Below is a small trained network, with its code and all its weights. Each question gives an input and a class and asks what happens when units are switched off, that is, made to give their printed mean instead of their output.

import numpy as np


def w(rows, s, z=0):
    codes = np.array(rows[::2]) - 128.0
    scale = np.full(codes.shape[1], s)
    scale[-1] = z or s
    return codes * scale


def norm(h):
    return h / np.sqrt((h * h).mean(-1, keepdims=True) + 1e-5)


def f(y):
    return np.maximum(y, 0)


def log_softmax(a):
    a = a - a.max(-1, keepdims=True)
    return a - np.log(np.exp(a).sum(-1, keepdims=True))


def net(x, mask):
    res = np.array(x, float).reshape(1, 5) / 4 @ E
    u = 0
    for l in range(2):
        y = f(norm(res) @ A[l][:, :-1].T + A[l][:, -1])
        res = res + np.where(mask[u : u + 16], y, B[l][:, -1]) @ B[l][:, :-1]
        u += 16
    return log_softmax(norm(res)[-1] @ U[:, :-1].T + U[:, -1])


A, B = {}, {}
E = w([
[163,96,95,6,60,83,48,156,188],'x0',
[133,114,129,154,100,144,132,140,151],'x1',
[136,129,137,118,139,123,123,121,122],'x2',
[99,115,45,110,156,189,103,1,216],'x3',
[184,146,195,60,224,212,135,245,142],'x4',
],0.0073)
A[0] = w([
[140,101,149,155,106,129,139,131,147,133],'L0N0',
[135,156,162,165,136,101,124,141,67,144],'L0N1',
[130,137,113,147,64,56,102,79,116,159],'L0N2',
[149,116,140,136,147,139,107,184,109,97],'L0N3',
[98,128,119,245,137,106,165,62,73,181],'L0N4',
[139,139,133,219,199,196,155,114,77,136],'L0N5',
[119,142,95,151,84,79,121,60,131,28],'L0N6',
[124,118,159,127,109,98,122,202,66,66],'L0N7',
[143,122,137,142,56,44,127,166,44,74],'L0N8',
[99,130,135,137,61,114,162,132,95,92],'L0N9',
[136,144,155,227,146,100,146,164,80,173],'L0N10',
[133,145,124,111,141,171,125,103,157,47],'L0N11',
[115,127,108,121,121,138,162,128,159,4],'L0N12',
[126,139,116,116,142,136,111,101,169,33],'L0N13',
[123,108,123,135,126,117,94,72,125,60],'L0N14',
[128,120,150,203,162,85,137,59,78,120],'L0N15',
],0.011,0.0029)
B[0] = w([
[115,188,117,72,161,83,125,120,93,142],'L0N0',
[125,61,118,106,135,124,106,160,70,185],'L0N1',
[95,86,171,184,160,90,194,128,129,205],'L0N2',
[110,144,107,121,67,148,164,138,102,166],'L0N3',
[234,162,102,121,143,176,17,151,88,251],'L0N4',
[6,132,142,149,129,97,213,71,180,243],'L0N5',
[139,122,142,54,74,121,191,86,176,190],'L0N6',
[139,179,104,120,33,130,196,123,171,183],'L0N7',
[109,142,130,189,201,67,109,138,162,198],'L0N8',
[94,128,113,103,183,110,65,132,63,166],'L0N9',
[163,26,166,71,141,130,129,103,40,221],'L0N10',
[111,92,117,145,178,144,48,136,104,154],'L0N11',
[120,178,148,125,135,103,127,115,99,131],'L0N12',
[146,114,136,111,127,152,119,102,67,149],'L0N13',
[118,124,120,161,65,151,177,110,118,160],'L0N14',
[165,178,78,144,108,138,107,184,107,206],'L0N15',
],0.014,0.012)
A[1] = w([
[177,108,124,149,170,155,100,148,112,87],'L1N0',
[115,72,132,171,150,142,182,10,176,96],'L1N1',
[194,157,70,95,143,236,28,112,210,123],'L1N2',
[113,211,115,183,118,175,153,95,99,151],'L1N3',
[97,202,102,176,67,113,127,89,103,81],'L1N4',
[157,128,143,111,72,215,154,126,67,224],'L1N5',
[74,49,200,71,142,133,155,155,117,64],'L1N6',
[180,123,109,119,181,133,107,232,131,110],'L1N7',
[172,235,159,128,78,131,126,223,171,7],'L1N8',
[147,109,146,95,74,140,134,123,154,31],'L1N9',
[56,159,168,210,168,38,119,136,164,59],'L1N10',
[35,153,143,200,225,172,112,90,211,31],'L1N11',
[172,107,153,95,56,104,135,141,127,124],'L1N12',
[114,141,164,83,34,108,171,82,180,174],'L1N13',
[107,91,78,142,133,101,126,125,92,141],'L1N14',
[148,163,113,186,120,90,115,95,125,155],'L1N15',
],0.013,0.0017)
B[1] = w([
[109,121,145,100,46,80,145,131,133,183],'L1N0',
[163,133,112,112,120,102,53,163,78,254],'L1N1',
[99,145,154,156,114,161,252,140,107,218],'L1N2',
[131,89,154,119,120,115,172,134,188,186],'L1N3',
[114,151,141,95,145,167,162,151,104,172],'L1N4',
[98,145,124,146,154,111,150,126,208,237],'L1N5',
[139,162,120,154,109,179,184,108,157,224],'L1N6',
[119,122,103,106,94,143,66,94,118,186],'L1N7',
[173,94,125,128,103,88,76,110,66,168],'L1N8',
[146,130,135,122,136,102,96,110,128,163],'L1N9',
[129,137,115,130,199,173,133,116,217,202],'L1N10',
[150,108,119,135,175,61,74,140,171,210],'L1N11',
[102,121,115,139,204,155,69,90,129,189],'L1N12',
[136,127,135,130,95,127,114,153,59,227],'L1N13',
[157,170,145,119,94,155,74,140,206,198],'L1N14',
[58,93,153,113,131,156,152,140,118,177],'L1N15',
],0.016,0.01)
U = w([
[175,112,116,118,66,124,62,101,36,196],'0',
[114,141,139,146,82,207,246,97,110,143],'1',
[126,107,130,166,215,92,113,131,211,1],'2',
],0.013,0.0009)

Each question gives the input, the list of numbers given to net, and the class t.
The units are the neurons (one row each of A and B). Each row of codes is followed by its name. A weight is (code - 128) times the scale printed after its matrix; where a second scale follows, it is the last column's (A, B and U).
mask holds one flag per neuron, layer by layer. A switched-off neuron (its flag False) gives its mean, the last column of its row in B, instead of its output. The means were averaged over made-up inputs and are rounded, as every weight is.
A unit's drop is (log p(t) with every unit on - log p(t) with that unit switched off) / (log p(t) with every unit on - log p(t) with every unit switched off).
The circuit of an input: a set's keep is (log p(t) with only the set's units on - log p(t) with every unit switched off) / (log p(t) with every unit on - log p(t) with every unit switched off). Starting from the 12 units with the biggest drops (on a tie, the unit counted first), units are removed one at a time, each time the one whose removal leaves the highest keep (on an exact tie, the one counted first), for as long as the keep stays at least 0.8.
units of the circuit, in order: the units of the circuit, biggest drop first
k most important neurons: the k neurons with the biggest drops, biggest first
top k neurons in layer l: the k neurons of layer l with the biggest drops, biggest first
drop of u: that unit's drop, to one decimal
input [6,6,0,2,6], class 1: most important neuron -> [L1N2]
input [3,-1,8,0,-4], class 2: top 3 neurons in layer 0 -> [L0N2 L0N8 L0N10]
input [1,-2,-7,7,-2], class 0: 3 most important neurons -> [L0N4 L1N1 L0N15]
input [7,-2,-5,0,8], class 0: 2 most important neurons -> [L1N8 L0N10]
input [5,-5,-8,-8,-1], class 2: 2 most important neurons -> [L0N8 L0N4]
input [1,8,8,-1,6], class 0: units of the circuit, in order -> [L1N8 L0N10]
input [5,2,-3,0,5], class 0: 2 most important neurons -> [L1N8 L0N10]
input [1,-4,-4,7,0], class 0: 3 most important neurons -> [L0N4 L0N15 L1N1]
input [-6,-8,1,-8,0], class 0: 4 most important neurons -> [L0N4 L0N1 L1N2 L0N10]
input [5,4,-1,2,3], class 1: 2 most important neurons -> [L0N5 L1N2]
input [-8,0,2,5,1], class 2: 2 most important neurons -> [L0N5 L1N11]
input [2,5,-5,-7,-7], class 2: 3 most important neurons -> [L0N8 L0N2 L1N10]
input [-4,7,6,0,0], class 0: 2 most important neurons -> [L0N10 L0N4]
input [3,8,8,-7,-5], class 2: units of the circuit, in order -> [L0N8]
input [2,1,-4,-1,5], class 0: 2 most important neurons -> [L1N8 L0N5]
input [-6,3,0,-3,-4], class 0: drop of L0N4 -> 0.7
input [2,0,8,2,5], class 1: drop of L0N5 -> 2.4
input [-1,6,4,2,-7], class 1: drop of L0N4 -> 2.5
